How the objects are linked:
+: HN->HB, DL->MH, GJ->TC, JT->CP, DJ->BZ, TR->HL, LJ->TR, BD->PQ, BZ->SM, MN->NZ, ZL->BR, TQ->DM, RZ->MM, HG->SC, MH->NL, JD->TT, RJ->NC, SM->HZ, PQ->ZL, QS->LH, NJ->LJ, RC->LZ, MM->FZ, SN->SD, DQ->SJ, HZ->DJ, NQ->RC, FM->DT, MQ->TJ, BR->BD, HL->NJ, SJ->GJ, DT->LT, LH->CZ, CT->ZG, ZF->SN, SD->PN, CP->LL, GM->FM, NL->RQ, HF->CG, TT->TQ, TJ->CT, NT->RZ, CQ->MN, RQ->DL, NS->JT, QQ->QS, NZ->CR, LT->GM, FZ->NT, LL->NS, NC->HG, ZG->MQ, PN->ZF, CR->CQ, TC->DQ, HB->HF, SC->RJ, FS->NQ, CZ->QQ, LZ->FS, CG->HN, DM->JD
@: HN->JD, DL->MQ, GJ->SC, JT->RC, DJ->CZ, TR->BD, LJ->BR, BD->TR, BZ->QQ, MN->FZ, ZL->NJ, TQ->HF, RZ->CR, HG->SJ, MH->TJ, JD->HN, RJ->TC, SM->QS, PQ->HL, QS->SM, NJ->ZL, RC->JT, MM->CQ, SN->DT, DQ->NC, HZ->LH, NQ->NS, FM->ZF, MQ->DL, BR->LJ, HL->PQ, SJ->HG, DT->SN, LH->HZ, CT->NL, ZF->FM, SD->LT, CP->LZ, GM->PN, NL->CT, HF->TQ, TT->HB, TJ->MH, NT->NZ, CQ->MM, RQ->ZG, NS->NQ, QQ->BZ, NZ->NT, LT->SD, FZ->MN, LL->FS, NC->DQ, ZG->RQ, PN->GM, CR->RZ, TC->RJ, HB->TT, SC->GJ, FS->LL, CZ->DJ, LZ->CP, CG->DM, DM->CG
~: HN->CG, DL->RQ, GJ->SJ, JT->NS, DJ->HZ, TR->LJ, LJ->NJ, BD->BR, BZ->DJ, MN->CQ, ZL->PQ, TQ->TT, RZ->NT, HG->NC, MH->DL, JD->DM, RJ->SC, SM->BZ, PQ->BD, QS->QQ, NJ->HL, RC->NQ, MM->RZ, SN->ZF, DQ->TC, HZ->SM, NQ->FS, FM->GM, MQ->ZG, BR->ZL, HL->TR, SJ->DQ, DT->FM, LH->QS, CT->TJ, ZF->PN, SD->SN, CP->JT, GM->LT, NL->MH, HF->HB, TT->JD, TJ->MQ, NT->FZ, CQ->CR, RQ->NL, NS->LL, QQ->CZ, NZ->MN, LT->DT, FZ->MM, LL->CP, NC->RJ, ZG->CT, PN->SD, CR->NZ, TC->GJ, HB->HN, SC->HG, FS->LZ, CZ->LH, LZ->RC, CG->HF, DM->TQ
$: HN->NS, DL->SD, GJ->DL, JT->NT, DJ->DQ, TR->HF, LJ->HB, BD->TQ, BZ->SJ, MN->ZL, ZL->JD, TQ->LZ, RZ->TR, HG->ZG, MH->PN, JD->NQ, RJ->TJ, SM->GJ, PQ->DM, QS->SC, NJ->HN, RC->NZ, MM->HL, SN->BZ, DQ->NL, HZ->TC, NQ->MN, FM->CZ, MQ->LT, BR->TT, HL->CG, SJ->RQ, DT->QQ, LH->RJ, CT->FM, ZF->DJ, SD->SM, CP->RZ, GM->LH, NL->ZF, HF->CP, TT->RC, TJ->GM, NT->LJ, CQ->PQ, RQ->SN, NS->FZ, QQ->HG, NZ->BR, LT->QS, FZ->NJ, LL->MM, NC->CT, ZG->DT, PN->HZ, CR->BD, TC->MH, HB->JT, SC->MQ, FS->CQ, CZ->NC, LZ->CR, CG->LL, DM->FS
*: HN->MQ, DL->JD, GJ->ZL, JT->GM, DJ->CR, TR->NC, LJ->RJ, BD->DQ, BZ->CQ, MN->SM, ZL->GJ, TQ->NL, RZ->CZ, HG->HL, MH->TT, JD->DL, RJ->LJ, SM->MN, PQ->SJ, QS->FZ, NJ->SC, RC->PN, MM->QQ, SN->FS, DQ->BD, HZ->NZ, NQ->SD, FM->CP, MQ->HN, BR->TC, HL->HG, SJ->PQ, DT->LL, LH->NT, CT->HF, ZF->LZ, SD->NQ, CP->FM, GM->JT, NL->TQ, HF->CT, TT->MH, TJ->HB, NT->LH, CQ->BZ, RQ->DM, NS->LT, QQ->MM, NZ->HZ, LT->NS, FZ->QS, LL->DT, NC->TR, ZG->CG, PN->RC, CR->DJ, TC->BR, HB->TJ, SC->NJ, FS->SN, CZ->RZ, LZ->ZF, CG->ZG, DM->RQ

The rows follow the links: the fewer symbols apart two objects are, the more alike their rows tend to be.

Each row is also shifted at random along 3 hidden directions that mean nothing.

Name the object of each row.
[ -3   8 -14  -4 -12   2 -12  -3 -11   1   5   9  -9 -27  -2  -1   8   9 -12  12  -9   9  26 -21   9  -6 -11 -18   2  -8   5   0 -10   3  -2  18 -12  -8   6 -17  -4  20   0   6]; object SM
[-43  -9  -1  -8   4 -20  12 -19  18  -6 -21  -5   7  12  16  -6   6 -13  -3   6   6 -10 -17  24  -9  -8   0  23 -13   2 -12 -21  12 -11  24  -3   9  14   6   4  15 -25   7   3]; object TT
[-20 -13  13  -4 -14  -5  -1   1 -32 -38 -18  12   1 -12   2   0  -5  -1 -22 -13  -3  23 -22   3  -6  -3 -14  -1   0  -9  -2   7  -8  19  12   9   0  -5   0 -11 -24   7 -10  -5]; object GJ
[ 24   2 -17  -4 -13  -1   4   3  -9  -6 -12  -5   4 -14 -28  16  10  -3  13 -18   3  -1 -16 -19   3  -7  21  14  12   0  -2   2 -16   9 -13  11   5   7  14  -5   1  -6   0  13]; object JT
[ 12  -2  -6 -10   5   5  -6  -3  28  14   6  -5 -19  -1   1 -10   3  14  -2  18  17  -9  41   3  12  -3  -4 -18  10   6  18   5   2   0  24   9 -11  -5   4 -23   2  -3  -2   9]; object SD
[-50  -2  -9   6  10 -13  27 -11  -7 -33  -6   1   4 -18 -13  16   7  -4  12 -30 -11   3 -19 -10   2   5   5 -10  -3  12 -30  12 -11  20   4 -18   4  -6   7   3  -2  -8 -11   1]; object GM
[ 58   7  -1 -14  -8 -10 -21   0   4   5 -28   6 -11   8   1  -8   9  -4 -18  -7   2   4 -12   2   7  -2   6  34   2 -18  12  -2  -6   0 -12  13  -6  -4  15 -11  -1 -10  10   5]; object TQ
[ -1   1  17   1   4  -8 -12   9  22  22  -7  -7   2   0  -2   1 -14   4   4  15   5 -10   9  -1 -19   2   8   0  13  12   0  -3  15 -18   2 -14   0  15  11 -12  13  -2  10   4]; object HN
[-18  -8   1   7  24   1  10 -12  14  13   9 -20  16  16   4   8  -4  18  27   6   4  -7  -7   9  -6   2  12 -14  -6  22  -9 -12  -3  -5   5 -11   4  -8 -12  21   5  -3   5 -15]; object LL
[ -1  10  -9  -7  -3 -12  -3  14  -3 -17  -8  12 -16  -4  11  -9   5  10 -25  -2 -14   5   8   3  14   3  -5 -11   9  -8  12  23  -8  -6 -11 -12 -26  -8   4   5 -13  -8  -3  14]; object RQ
[ -6  -1  11  -7   5  -1   0   7 -10  -4 -12 -21  22   9   8  10 -14   5  15  -5 -12   5 -23   1 -16  -5   2   4 -13   0 -10  -8   1  -2 -13 -14  15   8 -16  15   4   3  -4  -8]; object HL
[ 41   5   1   6  -3   8   5  -9   6  28  18  -3  14   4  -7   9   1   0  11   5   8  -8   1   2   1   0  13  19   5  -7  -2 -12   9  -1  -7   3  14   5  -3   0   0   8   7  -7]; object RZ
[ -6 -13   6  20  -7  -4  15 -12  -2   8  15  12  -7 -18 -14   3   0  -2   0   8   1  -8  24 -19  -4  -2  -2 -20   4   5   3  -9  -6  10  -6  -1   3   5   6   1   3  -3  -8   7]; object LH
[-15 -13   9  -9   7  11  -3   3   8   9   1 -17  17  22  13  -9  -8  14   4  -1   4   1  -5  29  -5   1 -18  19 -19  -7  -3  -9  15  -4   4   7  -6  -2 -17   2  -4 -10   5 -10]; object PQ
[-39  -6  -3  -6   0  -2  -6   9 -20 -22  13  14  -7  -8   5 -14  -2  -1 -16   2 -16  12   9  13  -9  13 -23 -20 -15 -14   0  11   3  -7  -1  -6  -2  -1  -3  17  -4  -1  -1   1]; object SJ
[-10   0 -12   2   2   4  -1  -5   0  -9   3 -13 -10   6  10  -5   9  14  -5   1   0   8  -1  13  15   9 -10  -8   1   3  -4  11  -6   5  16   2 -12 -17  -4   1   4 -12   3   0]; object SN
[-88  16 -10  14  13 -15  21   9   4  18  33   2  17   0  -7   3   0 -36   0  11 -29 -12  18  -6 -10  20 -12 -12 -29  23  -7 -19 -13 -27 -27 -32   9  15   1  37   5  20  11  14]; object TR
[ -4  15 -14   9  10   5   6  14 -11 -23   7   3   4  -4 -11   7   9   2   3 -11 -26   7  -4 -24  10  13   1 -35  13   5 -17  14 -23  11  -9 -32   1 -15   7   6 -14   5 -11   3]; object DT
[-16 -24  24   8   2   7  18 -12  10  30  12  15  -9  18  14  -9  -2  -1   5   5   5 -10  17  38   2   3 -26   2 -16   3  -3 -10  20   6  21   8  -7  -8 -22   8   0 -14  -3   8]; object DQ
[  3   4  12   9   8  12  -5   9  -8  22  18  10 -12  15  -4 -10 -14  10   0  19  -6  -9  38  10  -5  -5 -13 -28   4   0   7  -8   7  -6   3 -13   4   9  -8  14  -8   7  -2   4]; object HG
[ -1  -9  19   1   7   5   4  23  -3 -17 -11   2   3   9  -2   0 -16  11  14 -15   2  -1 -27  18  -5   8   1 -11   9   3 -23  11   8  10  14 -20  -2   7 -11  20 -12 -18 -13  -9]; object ZG
[-70  -9  -9  -5   0  -7  19 -13  13   5  17  -5   4   2  12  -1  11 -10   7  17   1  -1  14   1  -4  -4  -2   1 -38  -1   4 -19  -4  -5   4  16   6  -5   0   4  -1  -7   4  -5]; object NZ
[ 18  -3  -1   9  -2   4 -11   1   4  -7  17  -1  -1 -28 -13  -1   4  11   0  -1  -3   8  20 -22   4  -3  -5 -20  24   1   9   5   0   7  -8   2   0   5   5 -14  -4  31  -7   1]; object QS

Start here and follow the symbols in turn, left to right. Where do you end up?
Answer with the object's name.
[  8   4   5 -14   9  -8 -16  13  -8   4 -27 -17  22   6  -8   5  -1  12  14 -15 -12   8 -29  -6  -1   2  17   3  10   6  -1   2  -5 -10 -21 -11   4   9   5   4   9 -11  -1 -12]
* + * ~ => CG
[ 10   1  21  10 -10   8  11   6 -20  -2  12  21  -5  -7  -7  -6  -8  -8  -2 -10  -4   2  -7   4  -2   2  -5 -16  -1   9  -3   2   1  10  -9 -16   7  -2 -11  17 -11   2 -13   2]
@ + => SJ
[-31  24 -35 -10  -1  -1 -13   1  -4  -7  10 -12  14   4  10  -9  14  -7 -12  15 -22  18   8 -21  -7 -10  -1 -13 -10 -15  -1   9 -23 -18 -25   9  -8 -16  -4   4  -1  21  16  -7]
+ * ~ => BZ
[ 15  12  -5   5  15   9  -6   6   2   6  15  11  -7 -19 -23  -7   0   5  -3  12  -3 -10  29 -22  12  -2  10 -26  23   6   4  14  -7   3  -2  -6  -9   2  16  -6  -7  11   0  16]
$ * + => NT
[-10   0   1 -11   2 -11 -12  -3   3 -11 -21   7   2   1   9   7  -7   7  -9   6   3   8  -9   1 -11   0   9  18  -9  -1   5   5   9  -9   8   2 -11  -3  11 -16   3  -7   2   2]
$ ~ ~ ~ => RC
[-21  -5   4  13  17   0  18 -11   6  -8   2   4 -11   5   2   5  12   2  11 -10  -3   4  -4  23  23  12 -16   0  -8   6 -12  -1   6   9  18   2 -12 -23  -1   3  -3 -21  -8  -2]
~ ~ => SD
[-17  -6   1   6 -11 -16   9  -7  -1 -10 -12  14 -12 -13   1 -11   5 -12 -12  -2  -5  -5   1  10   5   7   8   1 -10  -4   9   4  11   1   7   1 -10  10   6  -8  -1  -9  -5  11]
* $ ~ => NQ
[ -9  12 -18  -1   4  -8  -5 -10  28  24  15  -2  -6  11  -3 -12   8  -8  -1  11  -4  -1  15  10   9   4  -8  10 -12  10   6  -4   0 -10   9   4 -16 -15   5  -7   3 -11  16   9]
$ + $ => PQ
[  9   3 -13   3  -4   0   4 -14   2 -24 -17  10 -16 -14 -12  -1  22  -8 -14 -16  -1  11  -4 -16  10  -6  -3   3   7  -8   3   9   0  25   5  11  -9  -7  15 -21   1  -5 -11   2]
$ $ => TC
[-25  -9   4  -8   8   5  -8  -5   2  -4 -12  12 -12  -1  11  -8  -9   8 -14  10   7  -6  16  19  -2  -4  -2  -6   1   1   8   8  20  -2  18  -8 -10   0  -2 -10   5  -8  -4   8]
$ @ @ => SD
[  4  -8  37   7  11   4  16  -6  24  26  -2  11  -9  -4  -5   7 -18   2   3   5  22 -41  19  23  -1  12   3  -4   0  23  -2 -11  18  -4  23 -10   0  13  -3   1   2  -6  -8  20]
* $ + + => LL
[  0   7   0  -6  -3 -13   5   3   4 -16  -9  12 -19   0  -4 -13   9 -10 -10   6  -4  -3   8   8  19   1  -5  -2  -5   3   0   7  -9  -4   3  -7 -16 -11   1  -1  -9 -10  -4  17]
$ * + => FS
[ 23  22 -20  -2  -1   7 -15   8   5  27  25  -7  11   3  -5  -4   5  10  -5  24 -10   5  25 -27   6  -1  -1 -13  22 -14  14   0  -4 -27 -24  -7  -5   6  -1  13   7  36  10  -1]
$ + @ $ => JD
[ -2  -7   0   0  -5  -7  -3   6  -7 -18  -3 -13  20  -5  -4  18 -10  13  10 -10  -4  12 -31 -12 -12  -6   4  -5   8  -2  -7  -7   0  12  -1   8  18   5   2   1   7  25  -2 -19]
+ @ => NZ
[  6   2  -5 -15   0 -13 -18  -4  -5  -4 -24  -7   3  20   4  -1   2   7  -5   9   0  10 -16   8  -3   7   9  12  -4  -5   0  13  -5  -1  -1   1 -12   2   6   1  -1 -19   2   9]
~ + * ~ => NL
[ 14  -1  -5   4  -7  -4   4 -11   7  17  16  19 -23 -18  -2 -14  18  -3 -26  29  11  -7  48   2   8  -6   0  -6   3  -6  33 -15   3   2   6  21 -13  -8   5 -22   6   9  -5  26]
~ $ + ~ => GJ
[ 31   2  -7   6  -4   8   6 -29  23  35  17   0  -4  11   8  -2   3  -5   2  22  20  -4   9  14  10  -9  -4  24  -6  -1  17 -11  16  -8  12  29  -5 -15 -10 -10   7  -4   8  -9]
~ * ~ => SM
[-54 -29  13  -8  13 -10   5   5   3  -2  -5  -8  14  23  28  16 -19   3   8  11  18   4  -6  24 -20   3 -27   5 -45  13 -12 -14  23   0  26   8   9  -2 -14   5  -1  -7  -1 -14]
@ * @ => GJ
